Here is a tiny trained network, its code and every weight. The questions are about switching its units off for an input and a class, where a switched-off unit gives its printed mean instead of its output.

import numpy as np


def w(rows, s, z=0):
    codes = np.array(rows[::2]) - 128.0
    scale = np.full(codes.shape[1], s)
    scale[-1] = z or s
    return codes * scale


def norm(h):
    return h / np.sqrt((h * h).mean(-1, keepdims=True) + 1e-5)


def f(y):
    return y / 2 * (1 + np.tanh(0.7978845608 * (y + 0.044715 * y**3)))


def log_softmax(a):
    a = a - a.max(-1, keepdims=True)
    return a - np.log(np.exp(a).sum(-1, keepdims=True))


def net(x, mask):
    res = np.array(x, float).reshape(1, 3) / 4 @ E
    u = 0
    for l in range(4):
        y = f(norm(res) @ A[l][:, :-1].T + A[l][:, -1])
        res = res + np.where(mask[u : u + 4], y, B[l][:, -1]) @ B[l][:, :-1]
        u += 4
    return log_softmax(norm(res)[-1] @ U[:, :-1].T + U[:, -1])


A, B = {}, {}
E = w([
[142,178,97,112,2,131,140,72],'x0',
[200,63,134,181,126,181,139,108],'x1',
[150,81,181,126,134,28,131,69],'x2',
],0.0078)
A[0] = w([
[117,188,157,125,44,193,148,72,250],'L0N0',
[151,209,82,137,146,190,100,218,61],'L0N1',
[131,202,113,224,153,49,148,163,68],'L0N2',
[121,94,135,143,173,76,91,3,244],'L0N3',
],0.0043,0.0019)
B[0] = w([
[232,169,143,87,128,146,104,156,251],'L0N0',
[138,83,87,27,219,168,56,2,195],'L0N1',
[110,72,189,7,94,149,185,190,120],'L0N2',
[87,121,79,122,102,172,199,161,218],'L0N3',
],0.0073,0.0032)
A[1] = w([
[165,88,200,168,153,207,156,79,30],'L1N0',
[103,36,136,64,173,134,95,212,93],'L1N1',
[110,145,96,159,78,162,235,254,15],'L1N2',
[180,82,176,95,127,2,157,96,4],'L1N3',
],0.0056,0.0014)
B[1] = w([
[80,129,99,193,78,118,8,81,217],'L1N0',
[199,208,102,91,90,101,135,120,251],'L1N1',
[142,159,69,187,217,2,88,75,116],'L1N2',
[90,121,31,39,199,250,172,95,234],'L1N3',
],0.0073,0.0022)
A[2] = w([
[100,167,96,35,137,76,137,136,107],'L2N0',
[124,79,253,134,233,112,66,216,96],'L2N1',
[116,142,224,226,206,93,153,224,255],'L2N2',
[134,66,97,127,243,199,156,245,143],'L2N3',
],0.0055,0.00072)
B[2] = w([
[143,103,146,187,122,149,88,135,253],'L2N0',
[142,170,138,145,9,67,154,106,177],'L2N1',
[146,113,99,102,97,126,139,166,148],'L2N2',
[148,164,133,105,75,165,160,117,232],'L2N3',
],0.012,0.0036)
A[3] = w([
[3,172,162,33,118,65,58,178,84],'L3N0',
[187,82,157,196,146,177,193,93,115],'L3N1',
[75,24,192,70,107,44,218,21,56],'L3N2',
[231,156,75,106,130,128,47,108,253],'L3N3',
],0.006,0.0022)
B[3] = w([
[216,13,167,226,93,183,73,96,179],'L3N0',
[114,148,185,104,134,115,2,185,162],'L3N1',
[71,203,110,124,190,220,145,186,171],'L3N2',
[68,105,151,134,157,68,191,146,254],'L3N3',
],0.0089,0.0068)
U = w([
[59,164,102,68,174,254,152,138,159],'0',
[176,163,169,92,7,68,202,143,192],'1',
[151,7,174,226,102,153,30,127,148],'2',
[67,81,114,145,221,16,171,133,148],'3',
[164,64,111,83,136,97,123,87,3],'4',
],0.014,0.0054)

Each question gives the input, the list of numbers given to net, and the class t.
The units are the neurons (one row each of A and B). Each row of codes is followed by its name. A weight is (code - 128) times the scale printed after its matrix; where a second scale follows, it is the last column's (A, B and U).
mask holds one flag per neuron, layer by layer. A switched-off neuron (its flag False) gives its mean, the last column of its row in B, instead of its output. The means were averaged over made-up inputs and are rounded, as every weight is.
A unit's drop is (log p(t) with every unit on - log p(t) with that unit switched off) / (log p(t) with every unit on - log p(t) with every unit switched off).
The circuit of an input: a set's keep is (log p(t) with only the set's units on - log p(t) with every unit switched off) / (log p(t) with every unit on - log p(t) with every unit switched off). Starting from the 12 units with the biggest drops (on a tie, the unit counted first), units are removed one at a time, each time the one whose removal leaves the highest keep (on an exact tie, the one counted first), for as long as the keep stays at least 0.8.
circuit, biggest first: the units of the circuit, biggest drop first
unit that matters most: the unit with the biggest drop
top k neurons: the k neurons with the biggest drops, biggest first
k most important neurons of layer l: the k neurons of layer l with the biggest drops, biggest first
input [-7,-1,-4], class 1: unit that matters most	L2N1
input [-2,-8,-7], class 2: top 2 neurons	L3N0, L1N3
input [-8,-1,-6], class 1: circuit, biggest first	L2N1, L1N3
input [-7,-8,-7], class 2: top 3 neurons	L3N0, L1N3, L0N3
input [-7,6,7], class 0: 2 most important neurons of layer 1	L1N3, L1N0
input [-5,7,7], class 0: top 3 neurons	L3N2, L1N3, L2N0
input [-5,4,4], class 1: top 2 neurons	L0N1, L2N3
input [-7,-8,-1], class 2: top 4 neurons	L3N0, L1N1, L0N0, L2N0
input [-7,-7,7], class 0: top 4 neurons	L1N3, L3N2, L1N0, L0N0
input [-8,-7,-7], class 1: top 2 neurons	L2N3, L2N1
input [-8,3,7], class 1: top 2 neurons	L2N1, L0N1
input [-3,3,0], class 3: 2 most important neurons of layer 1	L1N0, L1N1
input [-3,0,-2], class 3: top 4 neurons	L1N1, L0N3, L1N3, L3N3
input [-1,-4,1], class 2: unit that matters most	L0N0
input [1,0,-2], class 3: top 2 neurons	L3N3, L1N3
input [-2,-4,0], class 2: top 2 neurons	L1N1, L0N0
input [-4,-2,3], class 1: 2 most important neurons of layer 0	L0N1, L0N0
input [1,-3,2], class 3: 2 most important neurons of layer 0	L0N1, L0N3
input [-8,1,7], class 1: 3 most important neurons of layer 2	L2N1, L2N3, L2N2
input [-2,0,0], class 3: unit that matters most	L1N1
input [-5,-5,4], class 1: 2 most important neurons of layer 2	L2N3, L2N1
